Here is a tiny trained network, its code and every weight. The questions are about switching its units off for an input and a class, where a switched-off unit gives its printed mean instead of its output.

import numpy as np


def w(rows, s, z=0):
    codes = np.array(rows[::2]) - 128.0
    scale = np.full(codes.shape[1], s)
    scale[-1] = z or s
    return codes * scale


def f(y):
    return y / 2 * (1 + np.tanh(0.7978845608 * (y + 0.044715 * y**3)))


def log_softmax(a):
    a = a - a.max(-1, keepdims=True)
    return a - np.log(np.exp(a).sum(-1, keepdims=True))


def net(x, mask):
    res = np.array(x, float).reshape(1, 5) / 4 @ E
    y = f(res @ A[0][:, :-1].T + A[0][:, -1])
    res = res + np.where(mask, y, B[0][:, -1]) @ B[0][:, :-1]
    return log_softmax(res[-1] @ U[:, :-1].T + U[:, -1])


A, B = {}, {}
E = w([
[130,126,130,131,132,130,129],'x0',
[46,169,31,140,124,187,178],'x1',
[83,34,162,101,2,175,138],'x2',
[234,186,100,78,55,146,185],'x3',
[85,217,211,46,140,181,84],'x4',
],0.0077)
A[0] = w([
[235,166,118,59,51,136,194,40],'neuron 0',
[191,96,197,125,120,73,50,2],'neuron 1',
[31,191,32,148,113,213,177,154],'neuron 2',
[86,37,178,78,28,191,129,49],'neuron 3',
[3,55,166,172,184,92,58,56],'neuron 4',
[29,177,28,177,133,212,193,185],'neuron 5',
[193,100,207,127,128,79,83,30],'neuron 6',
[63,242,242,12,130,226,53,32],'neuron 7',
[65,52,170,85,18,162,158,12],'neuron 8',
[112,31,101,123,36,100,140,104],'neuron 9',
],0.0056,0.0017)
B[0] = w([
[129,192,54,160,28,220,76,204],'neuron 0',
[172,106,150,71,88,108,89,169],'neuron 1',
[208,84,192,69,87,77,70,235],'neuron 2',
[122,213,114,134,225,69,128,233],'neuron 3',
[199,206,16,150,29,250,32,254],'neuron 4',
[201,89,187,76,90,70,82,250],'neuron 5',
[180,102,160,59,86,95,56,167],'neuron 6',
[254,35,98,233,123,112,216,254],'neuron 7',
[166,201,113,128,209,71,122,225],'neuron 8',
[171,150,130,169,162,101,141,219],'neuron 9',
],0.008,0.0053)
U = w([
[129,184,70,136,63,236,69,103],'0',
[148,62,172,2,98,74,81,87],'1',
[159,23,103,239,132,113,219,108],'2',
[123,248,122,121,235,63,129,126],'3',
[109,119,140,118,111,136,137,254],'4',
[41,89,141,104,135,162,177,133],'5',
[9,117,138,67,135,179,167,69],'6',
],0.0096)

Each question gives the input, the list of numbers given to net, and the class t.
The units are the neurons (one row each of A and B). Each row of codes is followed by its name. A weight is (code - 128) times the scale printed after its matrix; where a second scale follows, it is the last column's (A, B and U).
mask holds one flag per neuron, in row order. A switched-off neuron (its flag False) gives its mean, the last column of its row in B, instead of its output. The means were averaged over made-up inputs and are rounded, as every weight is.
A unit's drop is (log p(t) with every unit on - log p(t) with that unit switched off) / (log p(t) with every unit on - log p(t) with every unit switched off).
The circuit of an input: a set's keep is (log p(t) with only the set's units on - log p(t) with every unit switched off) / (log p(t) with every unit on - log p(t) with every unit switched off). Starting from all 10 units, units are removed one at a time, each time the one whose removal leaves the highest keep (on an exact tie, the one counted first), for as long as the keep stays at least 0.8.
units of the circuit, in order: the units of the circuit, biggest drop first
unit that matters most: the unit with the biggest drop
top k neurons: the k neurons with the biggest drops, biggest first
drop when u is switched off: that unit's drop, to one decimal
input [-2,-4,7,4,-1], class 3: units of the circuit, in order	neuron 3; neuron 8
input [-3,-4,2,-7,8], class 2: top neuron	neuron 7
input [1,8,2,-6,-6], class 1: units of the circuit, in order	neuron 5; neuron 2
input [8,3,-2,2,4], class 4: units of the circuit, in order	neuron 4; neuron 3
input [7,8,-2,7,7], class 1: top 2 neurons	neuron 2; neuron 5
input [-1,2,5,2,1], class 3: top 3 neurons	neuron 3; neuron 8; neuron 4
input [-5,-3,7,6,0], class 3: top 3 neurons	neuron 3; neuron 8; neuron 4
input [-3,-1,-4,-3,4], class 2: top 4 neurons	neuron 7; neuron 3; neuron 8; neuron 0
input [-8,3,-5,-8,-6], class 0: top 2 neurons	neuron 4; neuron 7
input [2,5,-5,-2,-2], class 1: units of the circuit, in order	neuron 5; neuron 2; neuron 3
input [-7,-8,1,5,-8], class 1: top 2 neurons	neuron 6; neuron 7
input [3,8,-1,-5,-8], class 1: top 3 neurons	neuron 5; neuron 2; neuron 7
input [8,7,8,-7,-3], class 3: top 4 neurons	neuron 3; neuron 8; neuron 9; neuron 0
input [3,-1,0,-3,0], class 5: unit that matters most	neuron 0
input [-2,4,0,-7,8], class 2: top 2 neurons	neuron 7; neuron 0
input [-4,-7,-1,7,-1], class 0: top 3 neurons	neuron 0; neuron 5; neuron 2
input [-3,-3,-3,-5,4], class 0: drop when neuron 8 is switched off	0.1
input [-5,0,-6,0,6], class 2: drop when neuron 3 is switched off	0.1
input [-4,-1,-8,-8,8], class 0: drop when neuron 4 is switched off	0.8
input [-3,-5,4,-8,-5], class 0: unit that matters most	neuron 4
input [-5,-7,5,7,1], class 0: drop when neuron 0 is switched off	2.0
